In the rows, 128 means zero.
Each row is followed by its group and then its class within the group.
[132 134 140 116 128 120  72 130 151 154 122 133 125 124 120 114  46 131
 134 196 119 118 177 130  86 128 129 111 126 110 140 102 122 125 130 141
 131 130 158 135  98  78 129 156 125 103  91 170 118 120 121 118  93  96
 147 134 125 159 134]  Mq:S
[126 131 130 127 130 121  98 131 146 133 125 129 122 132 120 120  75 120
 129 158 125 116 141 136 110 136 130 117 129 121 142 117 139 128 125 125
 128 125 143 132  99 108 123 141 133 117 112 137 121 123 132 119 111  98
 134 130 133 145 131]  GB:Q
[133 172 113 113 142 129 154 117 111 152 125 128 134 115 137 105  80 103
 125 214 128  99 233 131  76 102 135 134 123 151  65 119 125 142 129 114
 143 136 176 124 124  80 145 152 124 116 122 195 125  92 108 134 117  90
 159 131 129 159 109]  QC:U
[109 151 138 122 127 125  99 129 127 141 124 136 127 126 118 112  78 106
  76 160 124 115 201 143 102 139 129 111 127 131 119 110 152 132 133 115
 134 119 168 128 102  96 133 125 138 117 113 153 119 118 125 127 115 104
 150 139 139 143 124]  GB:Q
[121 139 143 119 118 124  91 124 132 146 125 136 130 122 127 111  76 122
  97 183 128 101 198 127  97 125 128 107 124 117 117 122 134 131 131 131
 121 134 166 131 120  87 140 142 127 110  89 169 123 118 136 129 114 152
 147 130 128 153 124]  QC:V
[135 160 135 124 137 128  81 124 144 152 123 116 123 125 121 119  53 133
 104 166 118 147 187 131  98 111 131 124 134 153 129  97 114 131 118 116
 137 128 146 138 109  94 127 141 124 112 104 174 128 123 102 109 107  54
 154 129 128 150 129]  Mq:E
[130 106 130 123 115 124 114 126 129 133 128 136 131 117 140 130  78 115
 176 160 141 105 148 134 115 123 134 104 129  92 120 144 137 137 142 145
 115 134 120 127 116  99 141 146 134 118 112 127 122 127 155 129 117 162
 128 125 129 127 115]  QC:V
[145 147 145 127 125 121 116 128 145 140 122 141 125 138 122 108 135 150
 122 192 106 128 120 121 104 127 119 136 127 124 159 117 145 114 122 150
 134 127 163 132 110  90 123 136 118 111 102 174 124 129 107 115 113 101
 122 123 114 167 150]  JT:T
[119 143 131 138 127 128 107 133 133 133 124 139 126 134 117 116  71 104
 117 170 123 107 153 145 107 139 122 109 121 111 134 130 169 135 136 117
 127 120 148 121  92  96 131 136 138 118 114 139 115 122 137 122 113 110
 134 136 141 139 123]  GB:Q
[144 138 135 133 131 127 130 127 137 142 124 136 129 132 131 118 123 141
 158 168 117 133 132 121 107 123 115 134 126 127 134 112 110 121 123 142
 136 131 141 128 125 114 125 139 122 121 115 160 127 118 114 123 114 116
 128 123 120 146 138]  JT:A
[130 157 133 129 125 128 102 128 127 143 128 131 127 128 120 120  95 132
  77 145 121 155 178 127 109 123 128 123 128 144 127 113 138 130 127 116
 137 121 146 134 121  89 130 121 124 118 113 169 126 130 115 118 123  93
 141 134 126 131 132]  Mq:E
[134 148 131 133 124 127 106 137 119 143 125 130 124 128 117 122 100 136
  96 140 115 180 164 135 114 135 119 120 134 124 130 117 153 130 135 126
 126 120 137 129 109  82 126 110 130 120 123 158 126 132 117 128 121  99
 136 129 130 111 133]  Mq:E
[116 150 126 126 138 127 103 135 137 137 123 132 124 130 110 117  61 106
 102 160 115 113 177 144  97 147 123 107 120 124 121 112 159 133 132 105
 138 119 163 124  96 101 128 141 137 120 123 144 118 112 123 118 110  84
 151 139 144 137 125]  GB:Q
[131 155 124 134 126 123 110 133 132 138 121 135 123 130 124 118  70 109
 146 185 119 120 162 144 100 126 126 118 130 130 135 123 150 137 133 120
 130 122 144 128  93  88 132 135 134 110 117 159 118 124 127 117  96  88
 135 129 134 143 122]  GB:Q
[128 131 136 115 124 128 118 118 130 146 128 131 135 120 135 117  94 122
 132 181 131 102 183 150  98 123 131 111 126 113 107 119 117 127 130 144
 132 138 165 130 128  96 140 149 128 115 105 160 126 111 132 127 113 154
 144 130 126 150 120]  QC:U
[156 155 118 136 131 125 155 137 111 134 125 135 128 131 121 122 122 126
 142 171 116 154 140 137 108 128 119 137 119 116 115 140 179 130 134 132
 133 120 135 119 106  75 135 121 122 127 139 158 129 118 109 123 120  86
 120 126 124 121 131]  JT:T
[119 146 145 116 117 125  97 119 135 146 127 135 128 128 129 104 101 124
  74 184 125  89 191 128 100 118 135 112 129 134 124 123 133 125 126 129
 133 133 175 135 121  95 136 142 128 110  87 170 118 124 126 124 120 145
 144 130 128 167 119]  QC:U
[118 133 140 124 124 122 103 129 138 124 121 133 118 134 112 116  80 106
 116 166 124 102 144 144 115 134 140 115 128 122 139 128 160 130 130 117
 125 124 144 127  93 103 129 140 136 113 111 132 119 132 135 124 116  98
 136 135 137 147 121]  GB:Q
[112 152 135 127 122 123 108 129 133 133 125 142 125 132 125 115  94 112
 114 169 118 107 164 140 103 137 121 113 126 126 137 115 138 131 133 117
 128 123 161 129 103 112 131 131 139 113 108 149 117 121 133 125 106 128
 140 133 138 150 123]  GB:H
[128 165 129 123 125 124 108 130 127 146 122 131 124 130 112 106  70 112
  86 189 118 123 197 138  88 131 130 117 125 132 116 117 165 134 131 113
 140 125 172 130  99  71 136 138 126 111 111 177 122 115 113 120 112  79
 147 136 135 149 122]  GB:Q
[143 151 129 126 135 123 101 132 133 149 125 125 126 125 120 120  67 135
 130 165 117 149 174 132  98 120 126 125 132 137 127 104 127 132 127 125
 135 126 139 134 109  80 130 135 123 115 114 172 124 118 109 115 110  69
 146 128 128 140 132]  Mq:E
[111 176 126 120 137 128 109 126 125 147 122 129 127 130 109  98  75 110
  48 180 117 117 224 142  87 136 131 119 123 153 102  97 148 134 123 101
 147 123 190 131 103  81 133 132 131 112 112 180 122 113 104 122 116  73
 162 140 137 156 125]  GB:H
[110 133 135 124 127 127  81 129 146 127 147 125 120 128 118 119  70 106
  99 140 129  97 149 139 118 130 144 112 135 141 147 118 133 131 124 109
 126 124 139 135 106 125 127 142 135 116 107 129 120 134 133 117 120  99
 138 132 137 153 123]  GB:Q
[124 126 135 113 118 124 116 116 127 143 133 134 134 118 142 115  90 117
 147 187 130  94 186 127  99 123 131 112 127 106 103 121 112 131 135 144
 128 141 166 130 122  92 142 152 132 110 101 156 124 113 138 138 115 163
 140 131 126 150 119]  QC:U
[130 140 147 123 124 119 113 119 156 136 125 139 122 139 127 107 127 127
 147 205 111  84 115 125 101 127 133 126 131 129 165 114 130 113 121 147
 133 132 165 131 101 111 124 152 125 107  90 159 120 127 120 117 109 115
 119 119 120 190 141]  JT:T
[138 142 142 138 112 122  82 132 141 145 126 139 128 128 135 128  77 135
 150 160 118 157 247 129 110 115 120 115 140 137 161 109 108 131 122 133
 120 128 124 141 107  96 130 123 130 108  97 166 120 138 122 113 106 107
 133 127 121 138 134]  Mq:E
[175 156 112 118 146 122 158 124 131 148 121 130 120 130 133 103  94 119
 222 252 114  99 147 132  76  94 145 154 126 137 107 122 148 129 122 144
 149 135 151 119  93  60 130 168 114 111 115 192 125 101  90 117 101  31
 126 119 118 188 135]  JT:T
[148 152 128 130 127 123 152 125 126 139 124 142 130 137 136 113 129 127
 167 205 115 116 138 124 102 113 125 138 128 129 128 133 141 126 128 142
 139 133 149 125 110  91 134 141 118 119 114 171 125 114 115 123 117 102
 118 121 120 161 135]  JT:A
[121 164 144 115 127 125  86 120 136 158 125 133 130 120 122 103  59 126
  65 197 123 106 234 126  84 117 123 110 128 137 106 103 119 131 125 121
 145 137 191 145 126  78 139 148 124 106  91 200 124 108 115 124 109 116
 165 134 124 165 122]  QC:U
[113 142 130 111 125 130 112 120 114 148 127 126 133 114 122 115  98 127
  67 148 128 131 222 127  99 136 127 118 122 123  86 101 114 134 132 125
 136 126 178 133 133  92 138 134 127 117 114 174 128 108 120 142 119 148
 159 135 132 125 117]  QC:U
[110 141 142 118 120 126  93 118 134 145 129 136 134 121 128 110  88 119
  85 165 131  98 198 131 104 125 126 110 128 128 117 115 115 132 127 123
 132 135 171 131 129 108 136 142 132 112  94 158 122 120 135 132 115 155
 151 132 130 150 117]  QC:U
[127 140 146 115 130 123  98 120 141 151 127 125 132 118 130 114  70 126
 125 179 129 113 206 124  89 116 128 118 133 130 107  97  86 132 124 131
 138 139 168 135 129  99 135 154 132 108 102 171 123 107 123 128 106 127
 156 131 126 154 124]  QC:U
